[-51  16 -45 -11] → -11

[ 70   4 -57 -38 -25   1] → -25

[-61   3 -19  18 -38 -49] → -38

[ 57 -62  -8  17  -3] → -3

[[-15  -2 -15   4]
 [ 51 -35 -30 -58]
 [-17  -2 -27   6]] → -30

[ 27  13 -20  -9  28  15  56] → 13

[ 40 -65  65   8   0] → 8

[[-10  -8 -31  27  38 -20   1]
 [-19  -6  -8 -70 -41 -10 -20]] → -31
---
array([86, 21, 36, 60, 83, 63, 84]) 84

array([ 64, 201, 109, 179, 204, 114,  53]) 201

array([[ -1, -17,  29, -29, -44, -35,  -8],
       [-13, -16,  18, -25,  -7,   2, -36]]) 18

array([1225, 2832, 9124, 7078]) 7078

array([  1, -39, -31,  14,  32]) 14

array([[8341, 3328, 5197, 3219, 1651],
       [8242, 2016, 5395, 2116, 1504]]) 8242

array([[841, 895, 102, 866, 800],
       [967, 985, 878, 180, 175],
       [613, 745, 742, 498, 405]]) 967

array([5, 0, 6, 3, 8]) 6
---
(2091, 6353, 7983, 6991, 1869) Answer: 1869
(759, 180, 128, 347, 65, 385, 434) Answer: 434
(-729, 327, 501, 262) Answer: 262
(473, 609, 126, 306, 939) Answer: 939
(904, 247, -203, -874) Answer: -874
(196, 866, 223, 203, 291, 503) Answer: 503
(56, 136, 194, 169, 180, 146) Answer: 146
(48, 29, -12, 3, -42, -15) Answer: -15
(30, -42, -2, -14) Answer: -14
(9926, 3957, 2916, 5353) Answer: 5353
---
array([[ 14, -17, -19,   2],
       [-33,  -2,  46, -44],
       [ -9,  61,   9,  31]]) --> 9

array([[ 25,  66,   9,  33],
       [  2,  54, -15,  54]]) --> -15

array([[-51,  36, -23,  12],
       [ 17,  34,  19, -24]]) --> 19

array([[-35,  17,   4, -35],
       [-64, -22,  60,  14]]) --> 60

array([[ 55,  33, -53, -41],
       [ 62,  43, -65, -52],
       [ -7,   1,   1,   1]]) --> 1

array([-30, -53,  -3,  -1]) --> -3
---
[1.02, -0.91, 1.63, -0.43] result: -0.43
[69.1, -136.1, -179.2, 139.0, -29.8, 91.2, -186.6] result: -186.6
[-161.24, -186.05, -134.20, -83.57, 24.63, -201.44, 103.72] result: 103.72
[135.77, -151.61, -95.16, 48.86, 69.75, 160.94, 6.84] result: 6.84
[6.2, -6.8, -16.8, 11.1, 14.2, 5.1] result: 5.1
[0.04, -0.13, 0.08, 0.08, -0.07, 0.11, -0.04] result: -0.04
---
[[ -8  30   8 -13  -5  -6 -16]
 [-54  16  -2 -27  -5   8  16]
 [-15 -26 -24  -3  22 -24  19]] Answer: -27, 30

[-14  53 -40  55 -71  16  71] Answer: 55, 71

[ 39 -16   8 -25  57  22   4] Answer: -25, 57

[ 21 -16  67   4  39] Answer: 67, 67

[-52  17  68 -11   4  -2  22] Answer: -11, 68

[[  0 -10   3  -3 -30]
 [ 17 -62 -16 -16 -11]
 [ -2  60  10  14   6]] Answer: -16, 60
---
 534  -734  -162  -944 >> -734
4107  9811  7844  7707  1744  2423  8089 >> 1744
64  78  15  96  69  66 >> 96
62  80  15  71  42  45 >> 71
 90  102  207  128  142  102    9 >> 142
 -7    8  -34   19   36  -46 >> 19
6  8  3  9  1  4  9 >> 1
96  59   7  42  49  76  44 >> 49
489   16  506  205  877 >> 506
---
[4, 55, 20, 34, 16]	4, 16
[[10, 6, -31, 35, -61, 18, 13], [-71, -24, 2, 2, 38, -19, -36], [3, 4, -32, 37, -58, 14, 11]]	10, 11
[[54, -31, 45, -36, 19, -57], [16, 60, -13, 58, -44, 42]]	54, 42
[31, 8, 62, 23, -45]	31, -45
[-52, -61, 28, -40, 71, 38, -43]	-52, -43
[[2, -39, -34, -13, 8, 10, -37], [-66, 29, 19, 17, -68, -48, 0], [-18, 18, -8, -23, -21, -13, 14]]	2, 14
---
-25,14,22,8
22,23,40,0
value 40

911,494,511,870,165 value 511

473,343,613,404,402
765,613,453,176,-502
217,726,469,401,303
value 469

39,191,691,793 value 691

-171,-705,518,691,617,917
135,140,-129,-40,-84,-794
187,214,-435,-319,-246,-475
value -435

5660,5181,6212,6989,2132,4118,8513 value 6212

59,82,207,143,111,65 value 207

4,7,3,2,1 value 3

57,56,79,6,23,4,17
4,34,56,36,26,25,90
value 56
---
[[ 10   3  32  -3  -2 -18 -14]
 [-26  25 -59 -13  36   8  12]
 [  7  20 -49  -1  29  -7 -27]] out 25

[[ 31 -34   5 -32  18 -30]
 [-21  35  69 -36 -28  24]
 [-13  14  24 -35 -29  14]] out 35

[[-25 -53 -63  45 -48]
 [ 31  37  19 -41  29]
 [-35 -31  -4  34 -38]] out 37

[[-35  26  25 -46]
 [ 48  11 -50  -7]
 [ 45  56 -18 -32]] out 11

[[ 56 -31 -14  33  20  17 -46]
 [-24 -31 -45   8  -7  21 -12]
 [-36  -5 -28 -14  17  44  -5]] out -31

[[ 34  28   3   7  20]
 [-67 -12 -10   5  -5]
 [-48   7 -10   6  19]] out -12
---
{"in": [[35, 4, -12, -2, -2, 9], [62, 26, -4, -11, -7, 8], [50, 35, -4, -19, -9, 2]], "out": -7}
{"in": [[14, 19, 34, -47, 34, -7], [-9, -9, -47, 50, -13, 63], [-28, -46, -38, -4, -24, -28]], "out": -13}
{"in": [[-44, 31, 25, 42], [-66, -19, -13, 43], [-32, -19, -18, -52]], "out": -13}
{"in": [[1, -1, -30, 6, -12, 7], [15, 24, 26, -3, 33, 0], [14, 11, 45, -7, 51, -10]], "out": 33}
{"in": [[-41, 22, -46, -9, -69], [1, -5, 0, -6, 0], [-39, -31, -41, 4, -40]], "out": -6}
{"in": [[15, 27, -12, 5], [10, 64, -22, 20], [1, 1, -29, -51]], "out": -22}
---
[823  79 577 597 699 863] ans = 823
[149 157 203  22 179  60] ans = 149
[1 3 6 5 7 4] ans = 1
[220 121 131  68 100  41] ans = 220
[1 2 2 7] ans = 1
[-604  374  695   32] ans = -604
[60 34 20 45 74] ans = 60
[ 44 -18 -44 -22] ans = 44
---
[[106  99 103 106 102 121  96 105  99  88  90  84  90  88 252 100]
 [172 179 177 174 178 159 182 175 180 192 190 195 191 191  38 180]
 [177 184 179 176 180 165 185 177 182 196 192 198 193 194  32 181]
 [103  97 102 106 101 117  95 105  97  86  88  81  88  87 252 100]
 [175 182 178 175 178 162 185 176 182 193 192 197 192 193  34 180]
 [179 186 180 176 181 166 188 177 184 197 193 202 194 196  26 182]
 [187 189 183 165 178 171 166 184 186 183 193 187 203 195  27 186]
 [105 100 103 107 103 118  96 107 100  88  91  86  89  90 249 103]] ans = 180

[[5 5 5 5 5 5 5 5 6 6 6 6 6 1]
 [5 5 5 5 5 5 5 5 6 6 6 6 6 1]
 [5 5 5 5 5 5 5 5 6 5 6 6 6 1]
 [5 5 5 5 5 5 5 5 6 6 6 6 6 1]
 [2 3 3 3 3 2 3 2 2 2 2 2 2 9]
 [5 5 5 5 5 5 5 5 6 6 6 6 6 1]
 [5 5 5 5 5 5 5 5 6 6 6 6 6 1]] ans = 1

[[-41 -23 -30 -12 -20 -41 -39 -11 -38  -6 -21 -36 -30 -21  -5]
 [-22 -19 -32  12 -32 -13 -20 -21 -28  -6  -3 -19 -48  -3 -17]
 [-11  -2 -23 -26  10 -31 -18 -15 -15 -30 -28   8 -25 -28 -40]
 [ -1 -33 -39 -45 -15 -16 -23  -9   8 -25 -22  -4  -5 -22 -24]
 [-40 -17 -17   7 -34  48 -24 -21 -29  -6 -16 -38 -38 -16 -14]] ans = -17

[[61 50 65 51 40 15 53 66 43 38]
 [53 48 46 54 48 46 46 33 40 30]
 [47 51 42 68 44 41 55 47 47 43]
 [62 54 60 61 43 45 52 49 40 83]
 [57 47 60 49 39 58 53 43 39 60]
 [43 65 51 43 57 39 47 54 51 50]
 [55 42 47 61 65 52 55 37 41 56]
 [56 58 49 53 46 56 48 49 41 39]] ans = 30

[[ 40 198  42 168 127  42 152 191 134]
 [ 59 200  11 183 138  78 126 191  85]
 [ 50 176  21 192 147  48 171 202  74]
 [ 40 195  49 170 126  65 120 174 122]
 [ 32 209  53 179 133 103 132 216 101]
 [ 59 206  24 168 115  33 154 187 103]
 [ 40 192  31 182 150  87 124 195 117]
 [ 40 198  44 167 128  43 153 191 134]
 [ 63 178  70 148 112  43 171 214  62]] ans = 85

[[980 172 162 998 990 171 961 959 962 969]
 [182 977 980 169 175 977 208 210 208 198]
 [862 291 291 861 855 296 797 797 798 803]
 [956 195 196 966 959 195 917 917 918 931]
 [965 190 188 980 977 186 969 967 967 976]
 [208 952 948 203 211 949 252 253 252 238]
 [332 826 824 336 342 819 407 409 407 404]
 [196 961 974 171 177 973 192 195 194 184]
 [212 949 949 202 211 945 254 254 253 239]] ans = 198
